Below is a small trained network, with its code and all its weights. Each question gives an input and a class and asks what happens when units are switched off, that is, made to give their printed mean instead of their output.

import numpy as np


def w(rows, s, z=0):
    codes = np.array(rows[::2]) - 128.0
    scale = np.full(codes.shape[1], s)
    scale[-1] = z or s
    return codes * scale


def norm(h):
    return h / np.sqrt((h * h).mean(-1, keepdims=True) + 1e-5)


def f(y):
    return np.maximum(y, 0)


def log_softmax(a):
    a = a - a.max(-1, keepdims=True)
    return a - np.log(np.exp(a).sum(-1, keepdims=True))


def net(x, mask):
    res = np.array(x, float).reshape(1, 6) / 4 @ E
    u = 0
    for l in range(2):
        y = f(norm(res) @ A[l][:, :-1].T + A[l][:, -1])
        res = res + np.where(mask[u : u + 7], y, B[l][:, -1]) @ B[l][:, :-1]
        u += 7
    return log_softmax(norm(res)[-1] @ U[:, :-1].T + U[:, -1])


A, B = {}, {}
E = w([
[122,98,215,79,190,33,105,186],'x0',
[206,12,87,173,117,140,122,185],'x1',
[67,239,139,114,212,126,158,106],'x2',
[207,164,146,56,170,149,46,83],'x3',
[122,63,89,255,93,155,57,101],'x4',
[146,14,248,32,124,197,168,75],'x5',
],0.0057)
A[0] = w([
[82,160,105,168,116,102,159,142,169],'0.n1',
[142,75,154,77,128,199,153,108,90],'0.n2',
[192,95,106,147,164,180,65,113,68],'0.n3',
[86,46,182,166,152,116,79,102,144],'0.n4',
[111,137,84,252,94,134,123,125,3],'0.n5',
[73,163,152,156,150,137,122,107,66],'0.n6',
[154,87,131,100,111,34,82,123,69],'0.n7',
],0.014,0.002)
B[0] = w([
[231,126,124,161,229,129,102,92,210],'0.n1',
[155,123,101,45,130,160,178,32,254],'0.n2',
[235,114,149,68,123,90,91,112,216],'0.n3',
[204,87,214,167,104,177,99,128,239],'0.n4',
[80,123,10,132,83,223,133,173,243],'0.n5',
[24,122,100,127,148,154,162,146,187],'0.n6',
[86,152,143,123,115,114,114,227,205],'0.n7',
],0.012,0.0079)
A[1] = w([
[58,127,25,233,86,108,100,92,62],'1.n1',
[60,214,125,64,199,94,152,86,63],'1.n2',
[41,160,151,90,98,192,141,43,25],'1.n3',
[137,5,86,119,96,70,213,192,198],'1.n4',
[104,139,147,171,78,56,108,226,67],'1.n5',
[154,91,119,114,82,147,141,90,212],'1.n6',
[85,96,210,240,127,121,124,126,6],'1.n7',
],0.015,0.0016)
B[1] = w([
[97,109,113,15,163,250,139,144,225],'1.n1',
[77,250,186,172,99,135,78,142,255],'1.n2',
[117,86,85,166,102,85,192,218,234],'1.n3',
[80,144,68,185,137,69,211,130,203],'1.n4',
[162,49,137,161,131,164,43,190,187],'1.n5',
[116,147,181,135,87,89,164,87,242],'1.n6',
[70,78,78,132,211,36,104,48,152],'1.n7',
],0.016,0.0089)
U = w([
[211,106,177,66,103,131,107,18,161],'0',
[67,133,37,91,169,246,137,138,169],'1',
[63,71,132,196,201,57,118,98,43],'2',
[153,69,139,163,139,108,44,196,99],'3',
[175,171,73,163,163,98,135,134,4],'4',
[103,102,140,135,67,93,255,97,161],'5',
[54,245,179,152,124,113,118,171,189],'6',
],0.014,0.0039)

Each question gives the input, the list of numbers given to net, and the class t.
The units are the neurons (one row each of A and B). Each row of codes is followed by its name. A weight is (code - 128) times the scale printed after its matrix; where a second scale follows, it is the last column's (A, B and U).
mask holds one flag per neuron, layer by layer. A switched-off neuron (its flag False) gives its mean, the last column of its row in B, instead of its output. The means were averaged over made-up inputs and are rounded, as every weight is.
A unit's drop is (log p(t) with every unit on - log p(t) with that unit switched off) / (log p(t) with every unit on - log p(t) with every unit switched off).
The circuit of an input: a set's keep is (log p(t) with only the set's units on - log p(t) with every unit switched off) / (log p(t) with every unit on - log p(t) with every unit switched off). Starting from the 12 units with the biggest drops (on a tie, the unit counted first), units are removed one at a time, each time the one whose removal leaves the highest keep (on an exact tie, the one counted first), for as long as the keep stays at least 0.8.
units of the circuit, in order: the units of the circuit, biggest drop first
unit that matters most: the unit with the biggest drop
k most important neurons of layer l: the k neurons of layer l with the biggest drops, biggest first
drop when u is switched off: that unit's drop, to one decimal
input [1,0,-2,3,-4,3], class 6: unit that matters most : 0.n4
input [7,-7,-3,-3,-1,1], class 3: units of the circuit, in order : [1.n5, 0.n2]
input [8,-1,0,-6,-4,0], class 3: units of the circuit, in order : [0.n2, 1.n5]
input [5,-1,0,5,-7,7], class 6: units of the circuit, in order : [1.n2, 0.n4]
input [-3,5,6,7,-4,-5], class 6: 3 most important neurons of layer 0 : [0.n4, 0.n5, 0.n1]
input [8,3,1,-1,-4,2], class 3: 3 most important neurons of layer 1 : [1.n5, 1.n2, 1.n6]
input [-7,6,-5,8,-4,-7], class 4: 2 most important neurons of layer 0 : [0.n3, 0.n2]
input [7,7,5,-8,8,-1], class 1: 2 most important neurons of layer 0 : [0.n5, 0.n3]
input [8,-4,-6,-4,4,-5], class 3: 2 most important neurons of layer 0 : [0.n7, 0.n4]
input [6,-4,-5,6,-3,-7], class 3: 2 most important neurons of layer 0 : [0.n2, 0.n7]
input [3,7,-3,-4,-2,1], class 2: 2 most important neurons of layer 0 : [0.n7, 0.n5]
input [-7,-4,2,8,2,6], class 5: 2 most important neurons of layer 0 : [0.n1, 0.n4]
input [8,1,-5,2,-4,6], class 5: 2 most important neurons of layer 0 : [0.n1, 0.n3]
input [-5,-2,-6,4,2,5], class 0: unit that matters most : 0.n3
input [-6,2,8,-2,-7,5], class 6: 2 most important neurons of layer 0 : [0.n4, 0.n5]
input [-5,1,8,6,6,3], class 5: 2 most important neurons of layer 0 : [0.n1, 0.n6]
input [-1,-5,5,1,3,3], class 6: 2 most important neurons of layer 0 : [0.n5, 0.n4]
input [-2,-2,-1,1,-1,2], class 5: drop when 1.n3 is switched off : 0.2
input [-5,7,8,-2,-8,7], class 5: drop when 0.n2 is switched off : 0.2
input [2,5,-7,-4,3,3], class 5: drop when 1.n4 is switched off : 0.8
input [-4,-8,1,2,4,6], class 5: units of the circuit, in order : [1.n3]
